Below is a small trained network, with its code and all its weights. Each question gives an input and a target symbol and asks what happens when units are switched off, that is, made to give their printed mean instead of their output.

import numpy as np


def w(rows, s, z=0):
    codes = np.array(rows[::2]) - 128.0
    scale = np.full(codes.shape[1], s)
    scale[-1] = z or s
    return codes * scale


def norm(h):
    return h / np.sqrt((h * h).mean(-1, keepdims=True) + 1e-5)


def f(y):
    return np.maximum(y, 0)


def softmax(a):
    e = np.exp(a - a.max(-1, keepdims=True))
    return e / e.sum(-1, keepdims=True)


def log_softmax(a):
    a = a - a.max(-1, keepdims=True)
    return a - np.log(np.exp(a).sum(-1, keepdims=True))


def net(x, mask):
    ids = ['Ξαδεζηθμ'.index(c) for c in x.split()]
    T = len(ids)
    res = E[ids] + P[:T]
    u = 0
    for l in range(2):
        r = norm(res)
        for j in range(2):
            rows = slice(3 * j, 3 * j + 3)
            q, k, v = (r @ M[l][rows].T for M in (Q, K, V))
            z = softmax(np.where(np.tri(T) > 0, q @ k.T / 3**0.5, -1e9)) @ v
            o = O[l][rows]
            res = res + np.where(mask[u + j], z, o[:, -1]) @ o[:, :-1]
        u += 2
        y = f(norm(res) @ A[l][:, :-1].T + A[l][:, -1])
        res = res + np.where(mask[u : u + 8], y, B[l][:, -1]) @ B[l][:, :-1]
        u += 8
    return log_softmax(norm(res)[-1] @ U[:, :-1].T + U[:, -1])


Q, K, V, O, A, B = {}, {}, {}, {}, {}, {}
E = w([
[111,115,140],'Ξ',
[215,83,250],'α',
[124,54,130],'δ',
[176,124,131],'ε',
[45,171,143],'ζ',
[210,125,25],'η',
[126,91,146],'θ',
[125,176,136],'μ',
],0.019)
P = w([
[64,131,146],'0',
[184,89,65],'1',
[209,153,50],'2',
[183,102,64],'3',
[178,80,71],'4',
[159,1,98],'5',
[173,82,74],'6',
[168,71,78],'7',
[172,77,81],'8',
[165,68,81],'9',
[175,80,81],'10',
[166,67,86],'11',
[160,56,98],'12',
],0.0085)
Q[0] = w([
[137,102,167],'0.h1',
[149,22,163],'0.h1',
[5,176,132],'0.h1',
[181,62,153],'0.h2',
[221,107,134],'0.h2',
[137,43,159],'0.h2',
],0.016)
K[0] = w([
[153,120,96],'0.h1',
[166,46,55],'0.h1',
[156,123,220],'0.h1',
[170,101,191],'0.h2',
[251,88,175],'0.h2',
[120,110,195],'0.h2',
],0.017)
V[0] = w([
[70,148,111],'0.h1',
[200,66,81],'0.h1',
[128,102,131],'0.h1',
[113,236,255],'0.h2',
[59,187,172],'0.h2',
[125,183,189],'0.h2',
],0.0092)
O[0] = w([
[192,167,137,84],'0.h1',
[86,104,97,254],'0.h1',
[130,113,150,144],'0.h1',
[113,86,253,124],'0.h2',
[178,109,171,60],'0.h2',
[121,105,181,128],'0.h2',
],0.011,0.0074)
A[0] = w([
[127,246,139,140],'0.n1',
[2,106,126,152],'0.n2',
[111,177,137,92],'0.n3',
[38,206,135,46],'0.n4',
[113,67,105,138],'0.n5',
[88,148,96,101],'0.n6',
[184,67,86,201],'0.n7',
[190,105,153,252],'0.n8',
],0.018,0.0021)
B[0] = w([
[183,92,15,151],'0.n1',
[230,30,205,254],'0.n2',
[140,78,80,135],'0.n3',
[250,44,195,148],'0.n4',
[189,192,133,248],'0.n5',
[89,96,51,168],'0.n6',
[182,224,157,249],'0.n7',
[73,188,57,181],'0.n8',
],0.015,0.0089)
Q[1] = w([
[153,170,226],'1.h1',
[125,115,181],'1.h1',
[21,89,166],'1.h1',
[26,124,105],'1.h2',
[125,142,12],'1.h2',
[8,105,215],'1.h2',
],0.017)
K[1] = w([
[50,166,8],'1.h1',
[154,156,105],'1.h1',
[254,108,70],'1.h1',
[198,71,45],'1.h2',
[252,218,134],'1.h2',
[123,9,32],'1.h2',
],0.015)
V[1] = w([
[181,152,140],'1.h1',
[189,81,158],'1.h1',
[182,162,137],'1.h1',
[124,93,8],'1.h2',
[144,48,136],'1.h2',
[50,136,132],'1.h2',
],0.017)
O[1] = w([
[199,115,180,181],'1.h1',
[221,97,99,136],'1.h1',
[192,116,185,189],'1.h1',
[186,2,28,5],'1.h2',
[228,125,170,65],'1.h2',
[16,205,58,91],'1.h2',
],0.0099,0.013)
A[1] = w([
[168,242,64,166],'1.n1',
[88,248,228,123],'1.n2',
[23,105,111,107],'1.n3',
[204,89,238,156],'1.n4',
[8,190,202,124],'1.n5',
[219,115,170,180],'1.n6',
[156,14,72,252],'1.n7',
[67,21,26,177],'1.n8',
],0.012,0.0042)
B[1] = w([
[74,72,236,208],'1.n1',
[155,73,136,245],'1.n2',
[92,182,47,131],'1.n3',
[105,156,55,244],'1.n4',
[126,146,1,184],'1.n5',
[99,158,49,225],'1.n6',
[24,77,169,172],'1.n7',
[47,73,199,144],'1.n8',
],0.018,0.012)
U = w([
[161,72,62,140],'Ξ',
[5,215,74,95],'α',
[166,171,71,46],'δ',
[102,198,193,165],'ε',
[167,78,167,189],'ζ',
[75,173,226,83],'η',
[157,152,85,58],'θ',
[53,62,126,251],'μ',
],0.011,0.0025)

Each question gives the input, a string of symbols that net reads in full, and the target symbol t.
The units are the heads (3 rows each of Q, K, V and O) and the neurons (one row each of A and B). Each row of codes is followed by its name. A weight is (code - 128) times the scale printed after its matrix; where a second scale follows, it is the last column's (O, A, B and U).
mask holds one flag per unit, layer by layer, with each layer's heads first. A switched-off unit (its flag False) gives its mean, the last column of its rows in O or B, instead of its output. The means were averaged over made-up inputs and are rounded, as every weight is.
A unit's drop is (log p(t) with every unit on - log p(t) with that unit switched off) / (log p(t) with every unit on - log p(t) with every unit switched off).
The circuit of an input: a set's keep is (log p(t) with only the set's units on - log p(t) with every unit switched off) / (log p(t) with every unit on - log p(t) with every unit switched off). Starting from the 12 units with the biggest drops (on a tie, the unit counted first), units are removed one at a time, each time the one whose removal leaves the highest keep (on an exact tie, the one counted first), for as long as the keep stays at least 0.8.
circuit, biggest first: the units of the circuit, biggest drop first
top k neurons: the k neurons with the biggest drops, biggest first
top k neurons in layer l: the k neurons of layer l with the biggest drops, biggest first
which heads matter: for each layer, one digit per head in row order, 1 if its drop is at least 0.15 and else 0, layers parted by /
input η ε θ μ α ε δ α, target μ: circuit, biggest first	(0.n2 0.n8 1.h2 1.n1)
input ζ η δ δ θ, target δ: top 2 neurons in layer 1	(1.n2 1.n6)
input Ξ ζ θ Ξ ζ α η α μ θ θ α ε, target ε: top 2 neurons in layer 1	(1.n4 1.n6)
input Ξ ζ δ ε, target α: circuit, biggest first	(0.n2)
input ζ μ δ δ, target δ: circuit, biggest first	(1.h2 0.h2)
input δ θ μ μ ζ μ, target Ξ: which heads matter	00 / 01
input Ξ ζ η α η θ α δ α, target α: which heads matter	01 / 00
input δ ε α, target α: top 3 neurons	(0.n2 1.n5 0.n1)
input μ ζ ζ, target η: top 4 neurons	(0.n2 0.n1 1.n1 0.n8)
input α α μ α μ α, target ε: top 3 neurons	(0.n6 0.n2 1.n6)
input μ ε ε μ, target η: top 2 neurons in layer 1	(1.n1 1.n4)
input μ ε Ξ ζ μ θ η, target η: which heads matter	11 / 00
input μ ζ θ α μ, target μ: which heads matter	00 / 00
input ε η μ η δ δ μ δ ε ε α Ξ, target Ξ: which heads matter	00 / 00
input ζ Ξ δ μ η δ θ ζ, target δ: top neuron in layer 0	(0.n1)
input α Ξ η δ ζ η, target η: which heads matter	01 / 00
input ζ δ Ξ Ξ δ η α δ θ α θ, target δ: top 2 neurons in layer 1	(1.n1 1.n4)
input Ξ α α Ξ δ η η δ, target α: top 2 neurons	(0.n2 0.n8)
input ε δ Ξ η Ξ, target ζ: top 2 neurons	(0.n2 1.n5)
input Ξ ζ ε, target α: which heads matter	11 / 11
input η η δ, target μ: which heads matter	01 / 01
input η ε Ξ ζ μ η μ θ θ θ α ζ η, target ε: top 3 neurons	(0.n2 1.n1 0.n7)
input Ξ ζ δ Ξ α Ξ ε δ, target α: top neuron in layer 1	(1.n5)
input μ ζ θ, target η: top 2 neurons	(0.n2 1.n1)
input η ζ δ, target μ: which heads matter	11 / 01
input μ δ ζ, target η: top 3 neurons	(0.n2 1.n1 0.n1)
input ζ η ε ζ δ δ ε Ξ δ α δ ε μ, target μ: top 2 neurons	(0.n7 0.n5)
input ε Ξ Ξ ζ η μ, target ζ: which heads matter	00 / 00
input ζ θ θ Ξ, target δ: which heads matter	11 / 01
input μ Ξ ε δ, target η: which heads matter	01 / 00
